Below are the code and all the weights of a small trained network. Each question names an input and a class and asks about switching units off, where a switched-off unit gives its printed mean instead of its output.

import numpy as np


def w(rows, s, z=0):
    codes = np.array(rows[::2]) - 128.0
    scale = np.full(codes.shape[1], s)
    scale[-1] = z or s
    return codes * scale


def norm(h):
    return h / np.sqrt((h * h).mean(-1, keepdims=True) + 1e-5)


def f(y):
    return y / 2 * (1 + np.tanh(0.7978845608 * (y + 0.044715 * y**3)))


def log_softmax(a):
    a = a - a.max(-1, keepdims=True)
    return a - np.log(np.exp(a).sum(-1, keepdims=True))


def net(x, mask):
    res = np.array(x, float).reshape(1, 4) / 4 @ E
    u = 0
    for l in range(2):
        y = f(norm(res) @ A[l][:, :-1].T + A[l][:, -1])
        res = res + np.where(mask[u : u + 5], y, B[l][:, -1]) @ B[l][:, :-1]
        u += 5
    return log_softmax(norm(res)[-1] @ U[:, :-1].T + U[:, -1])


A, B = {}, {}
E = w([
[13,119,179,132,2],'x0',
[178,124,1,132,5],'x1',
[105,115,64,63,218],'x2',
[108,161,129,238,112],'x3',
],0.0075)
A[0] = w([
[80,124,67,212,118,70],'L0N0',
[113,166,163,81,56,70],'L0N1',
[200,135,81,181,51,5],'L0N2',
[117,138,252,196,126,18],'L0N3',
[122,126,137,163,131,27],'L0N4',
],0.018,0.0036)
B[0] = w([
[99,192,141,79,112,193],'L0N0',
[116,71,120,96,144,194],'L0N1',
[187,112,63,173,109,246],'L0N2',
[97,133,199,254,154,254],'L0N3',
[98,150,108,133,94,127],'L0N4',
],0.023,0.0079)
A[1] = w([
[113,39,147,86,70,4],'L1N0',
[204,141,34,195,45,134],'L1N1',
[182,147,125,102,215,12],'L1N2',
[83,254,142,65,85,70],'L1N3',
[120,173,166,124,108,68],'L1N4',
],0.022,0.0026)
B[1] = w([
[151,68,162,87,109,150],'L1N0',
[157,253,195,34,149,250],'L1N1',
[141,96,36,156,182,176],'L1N2',
[108,104,27,169,10,150],'L1N3',
[117,120,126,168,106,137],'L1N4',
],0.025,0.018)
U = w([
[104,26,177,78,92,3],'0',
[123,109,25,148,205,136],'1',
[51,145,220,246,147,200],'2',
[153,254,153,67,115,219],'3',
[74,147,60,153,22,28],'4',
],0.017,0.0027)

Each question gives the input, the list of numbers given to net, and the class t.
The units are the neurons (one row each of A and B). Each row of codes is followed by its name. A weight is (code - 128) times the scale printed after its matrix; where a second scale follows, it is the last column's (A, B and U).
mask holds one flag per neuron, layer by layer. A switched-off neuron (its flag False) gives its mean, the last column of its row in B, instead of its output. The means were averaged over made-up inputs and are rounded, as every weight is.
A unit's drop is (log p(t) with every unit on - log p(t) with that unit switched off) / (log p(t) with every unit on - log p(t) with every unit switched off).
The circuit of an input: a set's keep is (log p(t) with only the set's units on - log p(t) with every unit switched off) / (log p(t) with every unit on - log p(t) with every unit switched off). Starting from all 10 units, units are removed one at a time, each time the one whose removal leaves the highest keep (on an exact tie, the one counted first), for as long as the keep stays at least 0.8.
circuit, biggest first: the units of the circuit, biggest drop first
unit that matters most: the unit with the biggest drop
top k neurons: the k neurons with the biggest drops, biggest first
top k neurons in layer l: the k neurons of layer l with the biggest drops, biggest first
drop when u is switched off: that unit's drop, to one decimal
input [1,5,5,-7], class 0: top 2 neurons -> [L0N2; L1N1]
input [0,2,-2,-8], class 0: unit that matters most -> L0N2
input [-4,-6,-3,-6], class 1: top 2 neurons -> [L1N1; L1N2]
input [4,5,7,8], class 4: circuit, biggest first -> [L0N0; L1N3]
input [4,-5,3,-6], class 0: top 2 neurons -> [L0N3; L1N1]
input [3,-1,6,-2], class 1: top 3 neurons -> [L0N3; L0N2; L1N1]
input [2,4,6,7], class 4: top 2 neurons -> [L0N0; L1N3]
input [6,-2,2,1], class 2: top 2 neurons -> [L0N3; L1N1]
input [2,3,4,-4], class 0: top 3 neurons in layer 0 -> [L0N2; L0N0; L0N3]
input [-3,2,3,-3], class 1: top 2 neurons in layer 0 -> [L0N2; L0N0]
input [-7,5,4,-7], class 1: top 2 neurons in layer 1 -> [L1N2; L1N1]
input [6,2,0,0], class 0: top 2 neurons -> [L0N1; L1N1]
input [6,1,-1,7], class 2: top 2 neurons in layer 0 -> [L0N3; L0N1]
input [5,3,-3,-5], class 0: unit that matters most -> L0N1
input [2,-2,2,3], class 2: drop when L0N3 is switched off -> 0.7
input [-1,-3,4,4], class 1: top 2 neurons in layer 0 -> [L0N3; L0N2]
input [-1,-2,7,7], class 4: drop when L1N3 is switched off -> 0.2
input [4,-1,8,0], class 1: drop when L0N0 is switched off -> 0.6
input [7,3,6,5], class 4: drop when L0N0 is switched off -> 0.3
input [8,-4,-2,5], class 2: unit that matters most -> L0N3
